Below are the code and all the weights of a small trained network. Each question names an input and a class and asks about switching units off, where a switched-off unit gives its printed mean instead of its output.

import numpy as np


def w(rows, s, z=0):
    codes = np.array(rows[::2]) - 128.0
    scale = np.full(codes.shape[1], s)
    scale[-1] = z or s
    return codes * scale


def f(y):
    return np.maximum(y, 0)


def log_softmax(a):
    a = a - a.max(-1, keepdims=True)
    return a - np.log(np.exp(a).sum(-1, keepdims=True))


def net(x, mask):
    res = np.array(x, float).reshape(1, 6) / 4 @ E
    y = f(res @ A[0][:, :-1].T + A[0][:, -1])
    res = res + np.where(mask, y, B[0][:, -1]) @ B[0][:, :-1]
    return log_softmax(res[-1] @ U[:, :-1].T + U[:, -1])


A, B = {}, {}
E = w([
[58,101,127,245,117,221,147,35,102,176,138],'x0',
[207,101,253,54,191,145,228,113,153,236,66],'x1',
[159,155,110,90,107,161,87,161,149,169,136],'x2',
[161,187,76,212,158,124,95,139,144,174,141],'x3',
[21,112,115,199,150,158,195,56,101,149,121],'x4',
[210,95,64,74,189,148,111,92,22,159,124],'x5',
],0.0066)
A[0] = w([
[210,29,1,40,188,126,198,54,75,121,132,117],'n1',
[158,116,130,192,49,179,141,23,112,155,173,182],'n2',
[192,99,70,221,145,86,134,116,99,59,214,89],'n3',
[160,107,100,148,91,122,83,92,92,26,199,64],'n4',
[224,100,173,114,190,168,224,100,200,185,77,6],'n5',
[81,182,153,103,107,120,116,146,228,164,108,186],'n6',
[96,103,180,179,129,219,60,99,94,151,122,58],'n7',
[47,190,46,106,124,130,73,169,83,37,87,4],'n8',
[113,143,36,183,148,133,38,80,138,65,172,67],'n9',
[140,198,171,129,169,103,97,79,162,175,145,56],'n10',
[187,141,49,138,193,176,44,132,86,198,148,193],'n11',
],0.0067,0.0032)
B[0] = w([
[124,169,112,199,134,149,167,148,194,62,182,246],'n1',
[231,101,123,166,86,108,139,148,137,153,141,220],'n2',
[124,101,167,101,166,180,80,148,118,147,169,192],'n3',
[138,117,126,111,126,188,112,123,95,159,175,199],'n4',
[37,182,123,139,79,120,2,94,107,174,72,254],'n5',
[145,92,132,152,112,154,194,179,213,167,169,212],'n6',
[218,151,62,58,112,94,134,139,116,132,104,183],'n7',
[127,144,135,129,72,110,100,91,116,152,106,210],'n8',
[79,85,154,27,166,146,143,135,65,124,120,226],'n9',
[164,98,74,85,161,151,63,119,97,48,83,156],'n10',
[133,77,96,156,176,173,114,105,225,67,139,235],'n11',
],0.0076,0.0068)
U = w([
[92,90,148,141,149,155,110,149,127,77,91,252],'0',
[30,175,142,81,138,136,2,118,19,157,50,47],'1',
[117,150,141,166,141,138,176,137,170,31,161,149],'2',
[114,103,144,132,146,105,130,106,124,89,133,153],'3',
[202,141,110,113,98,54,149,103,89,115,157,208],'4',
[120,160,118,141,132,149,141,165,88,103,97,94],'5',
],0.008,0.0032)

Each question gives the input, the list of numbers given to net, and the class t.
The units are the neurons (one row each of A and B). Each row of codes is followed by its name. A weight is (code - 128) times the scale printed after its matrix; where a second scale follows, it is the last column's (A, B and U).
mask holds one flag per neuron, in row order. A switched-off neuron (its flag False) gives its mean, the last column of its row in B, instead of its output. The means were averaged over made-up inputs and are rounded, as every weight is.
A unit's drop is (log p(t) with every unit on - log p(t) with that unit switched off) / (log p(t) with every unit on - log p(t) with every unit switched off).
The circuit of an input: a set's keep is (log p(t) with only the set's units on - log p(t) with every unit switched off) / (log p(t) with every unit on - log p(t) with every unit switched off). Starting from all 11 units, units are removed one at a time, each time the one whose removal leaves the highest keep (on an exact tie, the one counted first), for as long as the keep stays at least 0.8.
circuit, biggest first: the units of the circuit, biggest drop first
unit that matters most: the unit with the biggest drop
k most important neurons: the k neurons with the biggest drops, biggest first
drop of u: that unit's drop, to one decimal
input [8,-6,-4,-4,8,-1], class 4: 2 most important neurons : (n2 n7)
input [4,-6,-6,2,4,-2], class 1: unit that matters most : n9
input [6,-6,-4,-2,-2,-1], class 1: circuit, biggest first : (n9 n1)
input [-7,-8,-2,-6,6,-4], class 1: circuit, biggest first : (n8 n1)
input [7,3,1,-3,5,1], class 4: 2 most important neurons : (n2 n7)
input [4,6,8,0,-3,8], class 2: 3 most important neurons : (n1 n11 n9)
input [0,-1,0,3,-2,8], class 2: 3 most important neurons : (n1 n11 n5)
input [-1,8,7,4,6,-8], class 1: 3 most important neurons : (n5 n1 n11)
input [3,-3,1,0,-3,7], class 2: circuit, biggest first : (n1 n11)
input [-8,-8,2,-4,2,3], class 1: circuit, biggest first : (n8 n9)
input [-4,-8,7,6,1,-2], class 1: 2 most important neurons : (n9 n8)
input [0,-4,3,2,-7,8], class 2: circuit, biggest first : (n11 n1)
input [7,-4,-5,6,-5,-3], class 4: 2 most important neurons : (n2 n5)
input [-4,6,-5,-3,-1,-3], class 1: 3 most important neurons : (n5 n1 n11)
input [8,-5,4,1,2,-3], class 4: 2 most important neurons : (n2 n7)
input [7,-2,-3,7,-1,8], class 2: 3 most important neurons : (n11 n1 n5)
input [5,3,5,-5,-4,7], class 2: circuit, biggest first : (n1)
input [-3,-3,2,0,-6,8], class 2: circuit, biggest first : (n1 n11)
input [-1,-8,-7,-5,-5,-7], class 1: drop of n11 : 0.2
input [3,-8,-6,3,0,2], class 1: circuit, biggest first : (n9)
